In the rows, 128 means zero.
Each row has a class, written after it.
[ 54  80 117 139 130 187 165 128 133 156  77 133 129 126 167 126  89 158
 136 141 157 139 148 123 130 139 165 105 120 121  99 157 198 122 121 100
 122  69 164 146  66 171 121 116 145 123 131] => E
[ 66  80 116 149 126 195 156 139 142 145  81 137 130 132 165 139  75 154
 132 149 153 150 150 119 130 134 164 112 122 126  95 160 185 122 117 107
 117  76 165 143  73 174 127 109 142 134 124] => E
[ 67  91 100 150 137 204 151 146 142 154  78 142 130 135 164 123  91 156
 141 133 165 147 142 137 120 152 166 111  98 115  78 146 206 127 115  95
 107  94 169 150  68 158 132 130 143 140 123] => J
[114 169 138 163 129 170 102 110 126 100 104 118 135 135 157  50 181 103
 177 140 113  97 113 126 145 139 162 125 147 165 120 144  96 151 168  66
  93 129 130 158 222 137 152 166 109 143 144] => L
[120 138 125 165 140 186 110 105 130 105 101 134 126 148 138  71 183 104
 192 102  90  92 123 135 122 131 166 125 155 159 131 128  96 141 156  68
 120 122 134 163 216 146 153 158 133 152 130] => P
[141 160 127 162 129 158 116 135 129 108 116 132 121 142 147  60 160 109
 179 114 123 103 120 136 127 135 168 124 144 156 119 134 118 146 163  72
  97 111 147 165 208 142 135 155 133 147 136] => J
[179 109 157 138 170 157 141 109 187 111 139 181 125 138 163 133 160 142
 124  89 115 152 172  99 145 163 109 126 185 121 140  34  69 157 184 150
 146  84 140 135 155 121 186 101 128 159  82] => P
[ 67  89 110 148 135 204 151 129 147 153  83 132 137 115 170 121  86 147
 140 136 170 138 143 126 117 137 159 101 118 119  79 157 189 124 111  90
 123  95 158 141  66 165 138 113 133 133 112] => W
[121 122  82 168 124 132  97  95 105  44  77 180 107 110 188 129 153 181
 130 145  76  80  90 131 118 155 118 126 139 104  98 138 162 152 149 123
 129 130 105  99 100 171 142 164 130 149 116] => G
[116 110  87 182 114 123  95 100  98  55  81 175 120 108 169 125 156 200
 137 137  94  90  93 150 124 161 120 134 123 105 101 136 177 166 147 138
 119 124 122 110  76 157 128 153 118 136  99] => J
[186  90 141 140 142 143 152 123 189 137 135 186 119 118 182 125 143 150
 125 113 138 165 152 113 139 171 117 140 167 106 120  46  75 138 170 158
 137  94 121 151 147 118 171 109 130 156 107] => J
[178  92 143 127 156 157 152 110 184 146 144 180 117 112 183 122 142 134
 135 111 134 159 161  97 116 164 117 121 178 109 123  51  59 136 161 148
 143  94 115 144 157 129 174  99 130 163 109] => W
[ 62  86 118 142 139 205 132 138 146 146  91 130 129 143 143 125  88 147
 140 139 148 125 137 104 120 131 166 108 138 126  90 151 176 111 126  87
 105 103 158 134  70 160 132 119 138 130 135] => C
[106 151 129 161 108 149 106 119 124 111 101 131 132 130 152  67 158 107
 174 141 105 103 120 123 152 123 158 124 139 167 144 143  83 151 168  67
 112 112 137 152 212 135 141 154 125 155 162] => E
[124 166 124 159 128 161 101 116 140 115 105 136 132 126 162  55 161 103
 180 127 117  96 119 124 122 127 162 120 141 149 124 157  84 145 148  64
 108 133 136 148 230 137 140 152 125 159 135] => W
[125 165 135 153 138 177 108 107 124 101 103 127 129 137 154  52 187  95
 175 136 114  99 110 121 141 136 159 131 134 164 123 149 105 141 167  69
  95 131 128 154 223 140 144 157 107 148 153] => L
[107 118  80 177 121 130  98  96 104  48  86 178 111 114 158 133 158 182
 156 151  90  74 104 126 132 152 115 121 138 113  97 134 170 142 153 123
 127 128 105 105  89 184 113 154 137 121 113] => X
[ 64  95 109 155 145 190 138 138 127 146  69 130 136 126 181 125  80 161
 142 128 156 130 146 116 113 150 159 100 112  97  77 155 190 124  92  95
 125  92 162 150  79 164 123  98 134 133 104] => W
[120 154 121 166 112 162 100 122 146 105 100 135 125 127 148  56 160  86
 183 125 108  95 109 114 136 129 152 125 141 160 120 128  89 130 164  55
 117 116 132 157 231 140 146 165 130 157 158] => Y
[126 110  82 179 109 119 105 104  89  65  77 172 127 112 160 139 149 198
 155 138  84  81 101 148 108 153 123 117 141  99 109 129 164 143 142 143
 108 124 118  90 100 167 105 165 142 134 106] => X
[ 59  80 117 162 152 190 147 134 135 130  70 131 138 146 159 130 104 167
 157 124 131 125 151 119 121 147 162 100 114 103  86 141 195 112  97 100
 132  94 142 147  72 174 135 110 144 129  98] => P
[181 106 158 137 159 141 141 112 196 110 140 174 105 127 173 129 141 154
 127 107 128 134 166 101 147 165 124 129 186 124 123  38  72 153 171 152
 134  65 122 140 141 131 175 123 134 151  91] => D
[181 114 150 139 154 136 155 126 176 130 140 168 127 125 161 119 140 163
 111 103 146 170 155 119 151 171 115 129 157 119 131  46  88 169 175 149
 120  74 138 137 154 104 169 121 127 165  99] => J
[ 76  85 123 141 136 195 150 131 171 138  75 147 116 134 157 121  94 158
 157 136 133 123 143 126 122 143 166 120 122 119  83 162 187 114 115 109
 117  84 167 141  80 180 113 125 141 130 108] => D
[173  91 144 131 152 159 142 109 180 125 133 180 127 121 169 122 148 134
 120 101 124 163 156 102 146 163 107 130 174 111 131  25  68 158 174 142
 131  51 139 141 173 106 160 120 139 167 101] => Y
[105 123  73 176 118 137  91  89  97  56  83 163 121  95 184 119 145 189
 139 140  96  78 103 134 106 161 114 118 143 113  95 141 165 160 132 118
 134 132 102 113  85 165 139 142 124 130  99] => W
[ 80 102 114 144 148 206 150 131 139 140  84 153 127 138 164 126 104 140
 138 135 132 148 128 115 124 136 163 111 121  97  88 168 190 106 113  92
 112  87 167 139  85 179 125 126 138 150 128] => G
[183 104 143 124 162 147 148 121 176 122 138 187 122 131 184 126 145 143
 110 107 121 167 153 102 144 158 117 127 173  99 132  45  80 156 178 138
 127  72 139 136 163 124 176 124 136 175 101] => G
[ 87  91 112 147 153 186 144 144 127 134  72 140 124 139 180 131  91 151
 139 130 146 136 138 112 119 142 167 110 118  86  79 159 201 108  89  92
 117  81 159 146 102 171 135 115 145 148 114] => G
[117 162 119 160 114 169 108 113 137 117 106 136 134 111 167  53 165  98
 185 126 113  94 110 126 125 123 159 119 138 148 125 158  82 144 156  54
 107 138 132 147 215 145 146 153 116 163 147] => W
[177 114 150 124 162 144 144 116 176 120 137 191 119 123 185 130 153 144
 113 104 122 165 147  98 149 160 112 121 184  97 128  41  65 160 174 136
 119  60 144 129 167 118 181 124 140 177  95] => G
[125 155 122 156 134 171 106 123 139 108 104 145 124 134 158  60 172  90
 173 129  99  92 102 124 139 120 161 128 138 140 124 151  94 146 158  60
 104 126 132 149 236 147 135 162 127 175 157] => G
[102 115  86 182 121 131  95  88  99  41  76 162 121 109 171 136 166 189
 152 124  69  73 110 139 117 160 112 118 141 119 111 125 165 157 153 125
 139 136 102 101  74 161 147 150 125 131 104] => P
[ 78 101 126 148 151 194 137 134 115 131  67 120 130 142 168 125 102 156
 146 139 152 151 139 112 123 157 151 110 114 115  80 150 198 113 115 109
 104  94 155 151  88 164 145 102 120 124 122] => L
[187  96 151 140 153 151 146 113 174 122 139 196 111 120 166 142 160 130
 153 123 122 152 160  91 145 151 118 130 182  99 123  47  56 121 162 152
 135  82 127 138 175 134 162 113 145 150  99] => X
[169 110 134 122 159 156 151 115 180 137 145 175 121 121 189 111 135 149
 122  96 138 152 168  99 129 170 116 112 189 109 131  46  76 162 167 131
 126  76 134 135 162 121 173 109 131 162  97] => W
[ 69  84 108 155 131 202 145 138 150 140  85 137 126 130 152 127  86 130
 146 138 147 133 142 112 121 138 158 114 119 112  85 139 184  97 109  95
 128  76 155 145  89 171 131 123 143 139 129] => Y
[ 64  76 113 152 130 179 148 134 121 144  69 129 131 130 174 141  84 165
 139 134 158 147 145 107 129 147 161 108 115 115  86 158 191 124 103 107
 122  75 154 151  85 173 136 106 146 128 122] => E
[141 152 123 151 142 177 112 117 121 105 112 139 118 140 168  68 169  96
 177 110 107 102 108 124 118 123 169 126 162 133 117 147 109 134 151  61
 106 108 141 168 240 155 134 155 137 162 145] => G
[141 157 123 156 135 161 108 129 124 115 117 138 113 152 143  78 166  93
 199 115 108  95 121 122 116 124 166 122 151 142 120 142 105 131 154  69
  90 121 130 163 242 160 123 165 155 140 139] => X
[110 119  79 182 110 115  96 101  97  48  77 163 113 105 173 131 154 206
 139 138 101  89  96 144 125 169 118 127 133 120  96 133 173 157 150 130
 120 127 108 109  78 160 147 157 123 131 111] => J
[ 63  78 118 155 123 159 153 147 117 140  58 122 129 122 171 142  73 174
 139 128 158 140 141 112 132 144 156 107 104 113  86 148 190 126 114 102
 113  65 156 149  63 176 134  90 142 129 128] => E
[ 78  98 132 154 145 189 143 131 112 132  68 118 139 135 159 121 100 163
 143 140 151 150 135 119 133 152 152 111 110 115  80 145 202 117 112 104
 106  88 158 148  76 159 144 109 118 124 109] => L
[116 141 124 157 113 154 116 118 121 114  93 135 129 121 151  62 165 108
 174 136 102 103 114 129 145 128 159 127 133 167 143 148  93 154 163  68
 110 113 138 147 215 136 136 155 126 165 157] => E
[130 120  97 172 116 134 102  87  84  64  81 149 126 119 181 130 150 201
 140 142  89  99  97 145 112 166 114 115 151 116 106 120 158 149 155 145
 105 134 104  95  78 152 144 154 101 133 116] => L
[124 143 126 163 136 176 104 113 134 107 106 129 122 157 147  69 172  98
 194 102  93  95 129 128 119 137 163 117 163 160 132 134 114 143 154  69
 119 133 131 164 217 149 155 155 137 145 131] => P
[121 110  87 168 101 122  98 104 109  70  86 152 119 119 172 124 128 207
 140 127  85  77  90 128  96 153 121 113 171 128 112 130 152 149 170 123
 100 150 103  92  88 161 128 146 121 138 140] => C
[ 99 114  90 187 122 127  96  91 103  41  79 156 120 110 165 128 159 191
 146 126  78  71 108 142 122 157 116 119 147 117 110 126 165 151 145 125
 144 137  89 105  74 160 143 149 124 126 108] => P
[192  90 159 125 149 163 132  99 205 133 140 194 107 116 176 123 156 135
 134 107 132 152 158 102 133 162 112 140 188 103 122  45  58 132 171 161
 137  77 128 149 145 129 164 103 132 162 113] => D
[ 54  74 114 154 122 173 149 140 121 136  63 133 128 125 176 135  71 175
 137 142 144 144 144 112 131 145 159 112 114 111  89 152 189 124 108 102
 122  72 159 149  72 171 131 102 142 129 127] => E
[168 112 139 132 155 151 147 111 176 131 147 172 125 115 185 118 139 144
 124 109 132 154 161  99 135 170 112 111 178 118 124  42  68 168 164 130
 134  80 125 141 148 121 177 113 131 162  91] => W
[128 149 131 146 118 150 117 120 123 121 116 121 122 141 147  66 150 107
 175 123 109 106 124 123 135 128 160 127 160 165 136 138  99 149 174  68
 111 107 139 166 219 155 146 149 137 149 148] => E
[128 156 120 165 124 159 106 125 133 114 103 136 131 138 144  60 173 112
 175 118 124 105 113 142 145 135 164 137 137 147 126 137  80 140 157  80
 105 126 132 159 226 124 130 160 123 154 149] => J
[136 151 136 151 131 165  98 124 129 116 118 122 117 152 133  59 155  98
 191 107 100  90 111 108 112 125 170 128 190 162 131 141  94 125 170  60
  96 135 136 164 236 149 142 147 137 144 158] => C
[115 154 131 158 110 159 112 115 126 108  99 138 126 120 163  61 163 107
 178 130 108 109 120 121 146 120 162 125 146 154 136 154  79 152 174  65
 106 115 140 152 214 147 140 145 118 157 159] => E
[181 108 145 127 165 157 141 118 185 126 136 191 119 122 176 126 149 133
 106 103 127 169 147 105 143 162 111 130 178  98 122  44  62 158 176 144
 126  71 136 139 166 118 163 118 142 176 104] => G
[113 157 116 165 119 167 104 116 145 116 105 129 131 118 160  57 162  98
 179 126 117  93 115 124 128 131 160 121 141 160 117 152  70 154 152  57
 109 136 126 157 222 142 146 149 119 158 143] => W
[145 160 130 158 134 180 106 112 111  97 108 123 126 147 152  54 179  98
 179 124 115 113 118 125 129 135 168 130 146 154 121 144 108 132 156  68
  85 119 128 165 212 151 161 153 111 143 139] => L
[142 159 126 154 145 166  97 119 126 106 111 135 115 148 154  72 171  89
 181 117 104  95 106 116 124 124 163 131 162 142 115 157 103 126 151  65
 111 116 136 166 246 154 132 152 136 163 148] => G
[108 122  86 181 120 134 106  91  99  63  80 151 136 116 168 132 158 205
 147 119  84  85 106 155 109 158 116 104 161 112 115 127 153 145 145 134
 132 139  98  90  80 151 123 154 122 139 107] => P
[148 155 119 153 143 175 109 126 127 106 113 144 119 148 158  68 170  87
 176 116 101 100 108 123 124 126 172 126 163 135 119 147  93 128 141  67
 107 116 139 163 245 158 131 156 137 168 136] => G
[ 74  90 114 151 140 182 145 138 127 146  76 124 131 124 163 125  70 164
 142 126 150 133 141 112 105 150 157 105 113 102  76 156 192 118  91  96
 121  86 157 147  79 168 130  95 138 138 113] => W
[125 170 132 158 125 175 107 116 129 106 101 125 131 135 164  47 180  98
 182 136 107 104 110 127 137 135 158 125 144 165 122 152  96 145 173  64
  91 143 130 153 222 140 150 161 101 146 149] => L
[174 110 150 128 161 142 148 108 178 138 146 171 129 116 168 121 134 152
 112 106 137 160 162 101 136 165 108 120 173 117 130  41  76 165 176 140
 133  75 134 137 139 115 177 105 127 167  94] => W
[139 140 136 150 119 149 117 118 111 115 107 119 121 139 150  73 156 108
 181 116 109 105 126 116 131 126 168 128 154 159 135 144 106 140 168  75
 107  99 138 161 214 159 156 144 134 146 149] => E
[139 151 132 146 117 153 118 124 115 118 111 127 118 142 158  76 153  94
 179 113 109 106 121 119 132 118 169 130 152 157 135 148  94 134 170  69
 105 109 138 166 208 163 146 141 132 143 148] => E
[ 79 104 136 147 148 186 138 136 115 127  66 115 134 145 178 130  99 163
 146 141 149 144 141 114 126 147 159 112 108 107  76 154 183 110 119 111
 108  93 154 145  92 162 148 113 120 111 101] => L
[113 154 128 166 107 150 113 115 116 103 100 138 134 118 154  70 161 111
 174 135 104 105 115 126 147 125 167 128 145 155 142 149  83 144 155  67
 105 105 140 146 212 143 140 160 132 161 153] => E
[123 104  87 178 107 135  99  87 126  66  86 166 110 117 166 126 136 208
 156 135  78  76  98 146 109 155 118 121 163 122 103 130 158 140 144 144
 122 122 101  97  69 169 114 157 120 137 120] => D
[132 151 126 166 140 167 114 118 127  96 110 121 124 147 133  75 172 104
 191  96  99  89 125 127 119 131 165 122 155 162 129 134 109 130 156  67
 120 127 126 160 213 160 151 146 133 154 137] => P
[ 65  96 116 150 144 200 151 143 137 138  85 148 123 134 146 133  87 149
 149 150 152 132 152 118 121 131 165 106 106 104  85 150 200 108 114  96
 110  84 167 138  80 175 116 125 153 129 125] => X
[118 155 122 169 114 162  98 124 144  98 100 137 124 131 143  59 158  83
 183 120 106  98 109 115 138 128 155 127 150 155 123 130  83 128 162  67
 113 118 131 158 238 146 132 157 133 156 164] => Y
[182 102 142 133 154 152 148 116 181 134 144 183 125 132 181 122 148 155
 112 105 139 167 165 114 152 171 118 127 167 114 128  33  84 173 178 148
 117  70 144 142 139 100 168 119 127 157  95] => J
[132 153 129 160 127 172  93 124 128 105 117 127 117 142 132  69 158  95
 186 112 105  98 107 112 117 122 166 124 187 169 125 139  92 133 174  58
  91 136 132 162 207 154 150 147 133 146 154] => C
[176  97 150 139 148 147 132 119 180 113 136 177 119 125 174 133 136 131
 120 103 124 169 159  92 145 165 110 127 175 111 127  23  61 154 176 145
 132  56 134 138 169 111 181 124 141 167 101] => Y
[105 142 125 162 110 161 111 112 130 112 101 139 126 125 154  67 162 108
 171 128 111 101 111 118 150 123 160 127 154 168 135 146  81 148 172  71
 114 115 138 157 208 149 139 149 120 149 165] => E
[185 106 149 127 161 148 153 116 181 119 137 188 115 126 186 121 147 149
 113 105 121 161 152 104 140 160 115 122 187  98 131  47  76 157 184 139
 123  66 141 134 163 129 171 114 129 175 105] => G
[118 134 105 180 120 120  97  86  79  45  77 149 128 104 175 117 169 193
 146 147  92  98  95 139 123 167 116 124 135 115 104 138 169 150 149 131
 116 126 101 110  90 157 149 159 110 121 103] => L
[ 60  76 110 141 139 212 132 130 145 146  88 139 130 144 150 123  95 154
 140 137 141 122 134 105 107 137 171 111 141 124  91 152 185 108 122  89
 101  97 162 137  73 165 130 126 146 131 138] => C
[ 68  85 112 151 143 201 146 134 139 140  88 149 126 139 141 134 106 144
 156 153 152 129 145 112 129 132 161 107 113 109  83 159 212 111 110 103
 111  90 165 139  86 183 114 125 151 125 117] => X
[ 63  90 108 151 146 219 150 133 149 137  93 157 121 135 144 129  93 141
 155 149 150 143 153 115 126 134 162 112 120 105  90 161 204 109 114  98
 113  87 167 137  96 174 102 128 152 130 135] => X
[150 167 128 152 145 164 106 128 121 101 109 132 115 149 154  71 165  88
 175 111 102  93 110 119 124 117 168 131 146 138 117 151 101 128 161  64
 103 115 133 163 230 161 142 152 134 157 144] => G
[ 80  78 126 151 137 204 148 131 167 132  79 144 117 136 150 129  85 160
 149 145 140 125 141 119 122 136 169 123 118 124  81 155 196  99 115 112
 123  84 154 139  57 185 130 125 136 139 126] => D
[ 84  96 118 143 148 206 148 141 148 137  76 149 128 138 168 130  92 138
 129 141 152 146 131 119 133 127 159 118 119  99  84 163 188  99 113  96
 126  85 171 143  94 173 127 113 137 145 118] => G
[174 114 142 133 164 147 139 117 177 117 141 190 124 129 184 125 153 144
 110 112 121 167 155 100 147 163 117 123 186  98 129  48  72 154 167 138
 132  72 138 141 166 122 178 127 137 170  91] => G
[109 113  78 172 116 133  93  86 103  58  83 168 115 102 182 117 139 192
 143 141  89  84 107 134 109 162 117 119 138 111  99 143 163 161 136 119
 134 132 108 105  84 167 139 145 119 134 101] => W
[106 105  85 172 107 135  73  96 106  48  83 167 108 107 165 129 148 181
 144 134  80  78  93 117 110 156 118 123 166 132 104 127 149 163 166 116
 106 148 106 102  77 161 158 150 126 131 130] => C
[126 142 130 151 129 168  91 128 128 115 116 124 122 147 138  61 161 104
 186 105 108  95 113 109 113 125 167 123 180 158 126 136  94 143 172  59
  90 132 139 164 221 146 147 147 134 146 148] => C
